Below is a small trained network, with its code and all its weights. Each question gives an input and a class and asks what happens when units are switched off, that is, made to give their printed mean instead of their output.

import numpy as np


def w(rows, s, z=0):
    codes = np.array(rows[::2]) - 128.0
    scale = np.full(codes.shape[1], s)
    scale[-1] = z or s
    return codes * scale


def norm(h):
    return h / np.sqrt((h * h).mean(-1, keepdims=True) + 1e-5)


def f(y):
    return np.maximum(y, 0)


def log_softmax(a):
    a = a - a.max(-1, keepdims=True)
    return a - np.log(np.exp(a).sum(-1, keepdims=True))


def net(x, mask):
    res = np.array(x, float).reshape(1, 3) / 4 @ E
    u = 0
    for l in range(4):
        y = f(norm(res) @ A[l][:, :-1].T + A[l][:, -1])
        res = res + np.where(mask[u : u + 3], y, B[l][:, -1]) @ B[l][:, :-1]
        u += 3
    return log_softmax(norm(res)[-1] @ U[:, :-1].T + U[:, -1])


A, B = {}, {}
E = w([
[176,132,174,94,161,193,108,242],'x0',
[154,79,156,78,232,159,174,253],'x1',
[110,176,183,109,171,150,191,76],'x2',
],0.005)
A[0] = w([
[187,49,242,91,123,113,250,137,162],'0.n0',
[180,107,67,155,95,16,188,169,238],'0.n1',
[252,132,160,100,196,174,162,166,8],'0.n2',
],0.0039,0.0013)
B[0] = w([
[75,151,173,67,139,70,88,66,243],'0.n0',
[71,133,67,113,130,45,203,1,239],'0.n1',
[148,85,206,132,116,51,45,109,251],'0.n2',
],0.009,0.0028)
A[1] = w([
[127,108,184,106,202,177,157,198,53],'1.n0',
[21,183,128,144,2,181,154,97,250],'1.n1',
[192,110,78,171,144,110,179,88,21],'1.n2',
],0.0058,0.0019)
B[1] = w([
[109,93,90,96,83,100,73,203,160],'1.n0',
[231,254,117,115,70,174,122,168,254],'1.n1',
[229,196,113,165,220,162,91,164,157],'1.n2',
],0.0083,0.0063)
A[2] = w([
[164,240,143,74,153,210,157,240,250],'2.n0',
[254,109,48,177,169,77,201,155,94],'2.n1',
[129,151,26,161,41,175,57,157,183],'2.n2',
],0.0048,0.002)
B[2] = w([
[127,125,117,154,31,68,144,91,253],'2.n0',
[110,48,42,236,173,153,8,141,188],'2.n1',
[166,141,158,128,99,109,255,83,248],'2.n2',
],0.0098,0.0048)
A[3] = w([
[126,129,3,88,212,166,132,84,67],'3.n0',
[101,186,78,179,173,92,89,120,220],'3.n1',
[33,134,104,105,136,160,219,144,6],'3.n2',
],0.0069,0.0021)
B[3] = w([
[121,107,165,116,113,220,1,149,200],'3.n0',
[139,31,168,218,208,252,193,133,252],'3.n1',
[151,185,165,89,139,100,174,157,130],'3.n2',
],0.0093,0.0035)
U = w([
[173,182,70,160,41,111,157,52,252],'0',
[94,150,3,111,182,169,178,195,4],'1',
[79,48,42,190,160,183,58,124,88],'2',
[134,48,155,76,119,59,44,146,190],'3',
[67,88,168,72,207,92,145,2,19],'4',
[191,72,55,194,141,171,148,53,118],'5',
],0.0074,0.0028)

Each question gives the input, the list of numbers given to net, and the class t.
The units are the neurons (one row each of A and B). Each row of codes is followed by its name. A weight is (code - 128) times the scale printed after its matrix; where a second scale follows, it is the last column's (A, B and U).
mask holds one flag per neuron, layer by layer. A switched-off neuron (its flag False) gives its mean, the last column of its row in B, instead of its output. The means were averaged over made-up inputs and are rounded, as every weight is.
A unit's drop is (log p(t) with every unit on - log p(t) with that unit switched off) / (log p(t) with every unit on - log p(t) with every unit switched off).
The circuit of an input: a set's keep is (log p(t) with only the set's units on - log p(t) with every unit switched off) / (log p(t) with every unit on - log p(t) with every unit switched off). Starting from all 12 units, units are removed one at a time, each time the one whose removal leaves the highest keep (on an exact tie, the one counted first), for as long as the keep stays at least 0.8.
circuit, biggest first: the units of the circuit, biggest drop first
unit that matters most: the unit with the biggest drop
top k neurons: the k neurons with the biggest drops, biggest first
k most important neurons of layer l: the k neurons of layer l with the biggest drops, biggest first
drop when u is switched off: that unit's drop, to one decimal
input [-4,-3,-7], class 5: top 3 neurons -> (2.n1 0.n1 0.n0)
input [-5,7,-3], class 4: circuit, biggest first -> (0.n0 1.n1)
input [5,0,-5], class 3: top 2 neurons -> (1.n1 0.n2)
input [-1,3,-1], class 3: unit that matters most -> 0.n2
input [0,0,8], class 4: top 3 neurons -> (0.n0 1.n1 2.n2)
input [2,3,-6], class 2: top 4 neurons -> (1.n1 0.n1 0.n0 2.n2)
input [-1,4,6], class 4: top 2 neurons -> (0.n0 1.n1)
input [0,2,-3], class 2: circuit, biggest first -> (2.n2 1.n1)
input [1,3,7], class 4: top 4 neurons -> (0.n0 1.n1 3.n0 2.n0)
input [-2,7,-5], class 4: top 3 neurons -> (1.n1 0.n1 0.n0)
input [6,-3,6], class 4: circuit, biggest first -> (1.n1 0.n2)
input [-8,-1,2], class 5: top 4 neurons -> (3.n1 2.n1 0.n0 1.n2)
input [-4,5,-1], class 4: top 2 neurons -> (0.n0 2.n1)
input [0,2,4], class 4: circuit, biggest first -> (1.n1)
input [3,1,6], class 4: top 2 neurons -> (0.n0 1.n1)
input [-8,-3,-3], class 5: 2 most important neurons of layer 2 -> (2.n0 2.n1)
input [2,0,5], class 4: 2 most important neurons of layer 1 -> (1.n1 1.n0)
input [-4,7,-2], class 4: drop when 2.n1 is switched off -> 0.1
input [8,2,0], class 3: drop when 1.n1 is switched off -> 0.1
input [-5,0,2], class 5: drop when 2.n2 is switched off -> 0.0
